Each row is followed by roughly how far along a hidden order it lies, from 0 to 12. A new part has a new order.
In the rows, 128 means zero.
[113,165,110,129,126,128,111,114,122,99,132,121,135,126,99,115,144,137,145,126,124,99,97,171,112,166,118,121,107,139] : 5
[119,153,111,126,123,129,110,119,119,100,131,122,136,118,100,112,138,138,151,128,125,84,119,153,102,167,124,108,102,124] : 4
[119,145,133,139,136,126,137,128,135,113,147,122,134,136,104,115,142,133,127,123,113,105,93,144,160,109,127,138,142,159] : 8
[129,188,120,127,122,124,112,133,130,124,108,125,110,133,118,145,134,127,133,140,142,119,62,135,150,55,98,185,129,139] : 11
[122,183,122,131,130,138,125,112,130,120,141,126,125,119,115,143,140,131,126,128,130,121,123,193,152,126,108,124,129,144] : 7
[102,197,116,138,132,121,116,111,132,98,132,119,136,138,97,99,154,137,135,121,115,127,62,174,142,155,115,140,125,172] : 7
[114,149,132,140,138,130,142,121,136,111,155,124,138,132,109,111,146,135,124,115,109,113,111,162,153,142,130,112,138,165] : 6
[130,187,132,133,127,132,127,131,138,150,115,127,114,131,128,161,133,124,117,129,141,148,91,162,167,46,100,185,144,139] : 12
[134,132,118,123,122,135,115,133,120,109,134,126,120,118,110,136,129,131,147,142,135,68,121,134,129,99,117,137,117,119] : 6
[112,155,127,138,138,134,140,113,132,118,154,123,145,120,105,113,147,136,125,109,112,122,142,186,132,177,133,89,125,151] : 4
[117,138,123,133,132,126,130,127,127,102,143,122,137,128,98,102,144,136,138,125,113,86,101,136,129,144,132,107,122,149] : 5
[109,219,125,141,133,128,126,109,141,133,123,119,134,138,114,141,145,131,120,115,124,171,78,200,165,108,104,180,141,163] : 11
[110,156,106,127,124,121,107,120,118,88,126,118,141,125,93,98,144,140,156,125,118,84,98,142,90,187,127,114,96,133] : 3
[121,109,138,139,139,128,148,134,135,108,161,123,139,134,103,103,140,134,128,119,106,83,114,122,153,122,141,111,140,160] : 6
[125,196,102,118,116,140,95,108,114,118,114,126,120,105,112,154,135,134,146,140,148,105,130,199,102,144,96,125,94,105] : 5
[134,162,120,123,127,158,126,101,123,145,150,132,128,89,124,174,129,131,123,126,144,118,215,238,124,152,110,81,113,98] : 3
[106,218,110,134,129,127,111,105,130,106,128,121,129,130,104,127,152,135,134,127,125,135,74,195,134,149,102,143,120,162] : 7
[133,100,123,124,124,134,124,135,119,110,141,125,133,116,103,117,129,135,150,132,124,57,144,116,111,132,138,103,111,114] : 3
[121,197,117,130,126,132,116,115,129,117,128,125,120,124,116,144,141,130,130,134,134,120,95,179,149,109,101,146,127,147] : 8
[150,135,133,125,128,153,140,124,130,147,152,135,110,104,136,176,120,123,117,138,146,104,187,176,165,64,108,117,139,116] : 7
[136,191,113,120,120,148,113,109,121,141,127,132,112,100,130,177,128,128,130,138,157,121,165,210,127,113,91,121,111,105] : 6
[129,186,111,122,122,143,111,109,122,123,131,126,121,108,118,157,133,131,137,134,142,109,146,198,126,133,101,126,111,118] : 6
[107,170,128,147,138,121,139,116,142,105,145,115,147,147,100,108,143,135,130,107,105,140,78,157,157,137,130,160,142,181] : 10
[114,160,120,134,132,127,125,118,129,104,142,122,136,128,102,111,147,136,136,122,116,104,100,167,133,153,124,118,123,153] : 5
[115,138,128,138,134,120,132,133,132,96,143,120,135,144,96,96,145,136,138,125,108,89,72,117,145,120,132,138,134,166] : 7
[92,224,102,138,125,102,93,119,128,73,101,109,138,159,84,87,158,139,158,127,112,120,1,131,122,144,109,193,114,179] : 9
[148,79,125,115,123,149,125,138,112,122,152,134,120,96,111,139,123,132,144,143,137,42,193,135,111,126,134,64,110,86] : 1
[121,213,111,128,125,139,112,102,127,119,130,127,119,113,120,156,143,131,129,131,141,133,117,213,140,134,93,134,119,139] : 7
[127,161,106,119,118,135,101,118,114,105,123,124,126,111,104,133,134,135,154,138,138,76,127,162,100,144,113,130,97,108] : 4
[127,134,119,122,133,153,130,102,119,124,166,137,132,84,122,137,140,135,122,123,130,98,229,225,107,224,126,9,103,110] : 0
[111,121,129,144,134,109,136,139,137,84,140,112,146,159,90,80,140,135,147,116,96,89,45,77,146,116,142,174,137,178] : 9
[111,190,102,125,122,129,101,107,119,99,123,121,136,116,101,123,144,139,150,127,130,107,111,187,98,189,111,118,95,130] : 4
[105,199,122,143,134,120,125,113,137,106,129,115,141,146,100,115,148,135,133,116,112,142,59,168,152,130,116,173,136,174] : 10
[110,151,112,130,130,127,119,108,122,98,140,121,151,118,101,100,146,140,146,113,113,104,142,171,94,219,133,82,97,126] : 1
[89,255,110,145,133,122,111,86,140,117,115,115,142,139,105,136,158,136,124,107,121,200,57,249,150,171,91,177,129,181] : 11
[137,144,129,128,121,119,119,155,130,125,105,123,110,145,116,133,129,126,138,145,138,92,41,82,155,14,112,200,137,134] : 12
[141,153,121,122,121,139,120,132,124,120,131,130,107,117,125,154,125,126,136,146,145,87,124,140,146,71,104,144,124,123] : 8
[138,183,118,122,124,156,122,107,124,147,139,133,119,93,129,180,126,128,123,131,151,124,197,230,133,123,98,105,118,102] : 5
[143,138,126,123,125,150,130,122,125,134,147,131,120,105,124,162,124,128,130,135,141,93,178,175,143,101,114,113,126,109] : 6
[127,147,119,127,126,130,119,129,124,105,139,124,124,124,105,124,136,132,143,138,127,76,98,136,135,111,119,132,124,137] : 6
[123,174,127,134,131,133,128,123,134,124,135,124,125,130,112,134,140,130,125,129,127,117,93,168,162,94,112,146,140,152] : 9

Part 2:
[118,109,141,109,180,101,114,120,118,126,128,107,141,112,89,118,106,152,113,102,174,151,138,149,149,95,143,129,72,114,119,130,140,93,133,118,149,149,131,130,40,126,111,136,107,171,141,80,148,149,137,104,123,134,118,110,101,100,166,124,95,127,108,102,123,126,136,119,131,127,161,118,80,126,123,173,132,129,151,179,154,178,75,99,163,73,125,119,108,149,154,139,105,109,106,118,131,139,100,137,99,86,114,137,134,111,125,157,129,94,79,123,132,131,146,123,107,149,125,119,129,100,142,158,116,124,157,123,70,107,119,133,84,145,142,139,164,114,131,119,124,137,143,147,159,124,130,115,122,121,149,94,126,119,49,130,122,134,111] : 1
[167,184,150,103,160,84,119,131,150,115,144,109,111,98,115,99,91,102,135,96,168,119,133,133,170,42,149,171,64,133,134,113,118,96,123,188,147,147,123,148,86,106,92,121,117,153,131,87,115,152,153,101,150,123,119,118,91,138,140,137,121,137,159,97,143,117,130,138,129,111,125,92,67,141,111,165,126,146,103,169,169,198,90,89,161,52,125,121,99,73,147,103,141,93,132,120,133,149,69,149,87,118,104,122,103,111,108,150,147,125,77,119,82,121,160,110,149,195,110,142,121,108,146,189,142,129,108,110,47,137,131,143,58,121,141,124,160,158,130,141,130,132,177,218,162,120,119,116,128,121,131,146,117,126,56,197,123,145,122] : 10
[146,122,105,119,129,148,123,132,132,109,99,125,130,127,158,125,155,168,151,148,101,107,159,116,72,193,89,115,172,174,114,124,200,111,119,133,134,114,131,146,80,139,170,126,95,144,150,120,72,125,137,133,130,147,148,108,109,138,126,104,126,136,85,122,133,115,128,125,146,124,146,113,152,74,147,117,127,143,178,119,133,101,159,163,125,122,123,99,150,119,108,143,105,76,150,114,112,137,135,116,132,107,139,125,171,153,119,118,144,91,94,112,143,125,137,56,84,169,101,154,124,180,160,155,128,127,132,150,176,163,105,124,109,139,137,113,158,126,137,140,158,163,146,109,113,124,118,138,119,130,151,132,149,133,181,129,131,150,141] : 0
[134,134,127,120,129,140,133,126,124,100,114,137,135,123,134,128,139,147,140,134,119,111,139,124,103,138,102,109,181,145,127,134,157,115,98,154,127,121,130,126,118,121,168,137,123,143,116,109,95,117,125,136,116,135,128,128,110,129,112,119,138,139,99,149,127,115,126,128,136,127,161,127,118,110,134,133,139,125,149,108,128,130,148,119,118,158,123,118,141,141,129,140,110,119,139,131,121,122,143,122,149,108,132,112,141,165,128,133,138,98,115,122,132,126,106,107,107,152,120,147,133,159,139,108,123,131,129,138,138,142,112,121,124,143,133,114,145,130,135,139,153,145,135,93,118,126,111,121,125,137,126,123,151,129,147,131,125,138,128] : 2
[144,159,108,119,117,104,107,134,145,119,122,132,123,104,136,121,175,137,147,124,145,123,163,132,119,117,114,135,128,151,128,106,179,67,106,112,134,142,129,143,101,142,166,121,98,178,117,101,74,133,134,142,114,144,129,124,105,143,143,113,130,157,101,95,140,116,126,137,144,126,151,95,95,107,141,99,109,148,169,143,166,130,163,123,144,71,94,122,151,81,128,108,122,103,140,136,105,145,117,148,97,127,124,122,159,155,109,144,152,121,120,136,121,111,148,91,124,193,102,153,130,119,178,144,136,121,108,121,120,151,117,131,95,134,130,110,160,143,135,147,143,146,145,162,139,125,129,135,119,136,112,141,133,167,164,168,131,140,126] : 2
[142,160,99,123,143,103,111,128,125,127,125,130,106,114,129,124,159,129,146,131,157,125,152,137,129,97,127,139,114,135,129,111,194,72,127,111,132,142,126,146,98,133,132,122,100,177,106,117,82,150,145,134,122,126,147,142,93,143,143,119,117,154,82,94,148,108,129,128,141,129,141,90,64,126,137,113,109,125,149,144,176,149,144,115,143,77,100,120,138,69,135,115,116,98,139,130,108,145,90,139,79,137,125,142,139,136,102,152,160,106,103,132,117,121,167,99,129,197,107,141,126,132,164,181,154,124,117,117,95,152,130,139,92,124,135,108,174,142,121,144,126,135,162,189,121,126,116,149,131,119,106,140,129,157,138,194,124,139,124] : 4
[145,233,191,112,193,108,130,124,143,155,171,121,104,114,103,107,73,75,121,81,130,126,98,157,153,1,153,148,83,123,119,135,77,136,146,224,127,132,118,113,140,98,133,115,160,111,95,143,164,133,130,83,167,110,131,121,104,121,126,147,145,142,156,102,142,117,138,132,115,110,138,112,76,169,115,169,119,87,64,132,144,200,70,104,102,112,123,119,105,114,134,100,174,92,116,142,144,135,73,145,107,140,107,124,60,113,110,144,154,131,91,127,108,119,142,142,150,177,140,119,137,97,120,166,134,139,126,110,28,118,137,135,109,109,129,128,161,186,136,129,115,120,154,149,151,122,114,124,139,120,108,181,107,70,54,194,105,158,100] : 12
[170,187,125,124,81,126,125,145,161,125,139,148,111,108,142,95,207,97,151,114,80,74,137,122,96,92,86,102,199,149,134,119,148,156,23,138,121,111,112,124,167,123,183,117,141,115,135,162,90,104,143,137,124,116,136,108,134,158,82,111,165,193,117,139,155,124,119,144,124,121,182,129,169,101,120,132,109,129,131,45,114,99,152,135,71,163,79,131,136,127,125,67,133,123,171,155,115,103,139,168,154,129,131,41,125,156,114,148,164,149,154,153,118,112,92,113,159,165,97,182,134,135,150,49,122,142,76,122,178,164,118,107,124,135,102,105,123,184,140,148,188,144,125,73,111,130,125,124,158,131,82,175,131,137,211,130,137,137,132] : 5
[103,78,160,116,167,127,133,125,120,124,125,104,151,149,73,122,15,150,115,116,126,142,125,128,133,124,153,126,130,141,122,142,113,96,163,173,143,144,133,124,30,123,99,135,127,122,178,80,167,136,153,105,141,129,109,105,121,111,160,131,96,87,167,125,94,143,129,118,125,127,120,143,82,132,130,165,138,122,169,181,92,121,77,117,146,102,165,142,142,151,153,164,108,104,112,129,144,134,131,114,132,64,118,157,145,125,138,121,85,130,105,104,134,150,142,118,97,109,136,107,124,134,127,111,106,125,183,133,114,96,119,137,109,139,140,148,132,91,118,103,121,144,128,140,164,123,138,97,103,146,154,112,132,72,62,98,135,139,124] : 1
[125,112,143,107,146,108,120,123,125,106,103,114,143,118,102,124,72,141,116,103,122,122,130,130,112,135,119,124,151,149,115,141,158,111,109,175,143,144,124,132,36,113,121,144,122,144,163,63,134,117,145,95,127,128,119,92,107,108,143,127,100,117,133,143,113,133,126,119,121,121,164,123,78,114,136,174,131,126,178,149,112,119,80,113,119,103,138,119,140,148,153,153,93,75,129,132,140,121,131,122,156,68,122,123,151,145,124,137,114,108,91,111,138,135,128,111,98,146,124,126,130,132,148,99,117,133,160,140,103,102,108,136,90,146,144,125,148,128,137,124,142,161,151,102,149,127,121,93,126,150,133,156,147,89,89,106,136,140,119] : 2
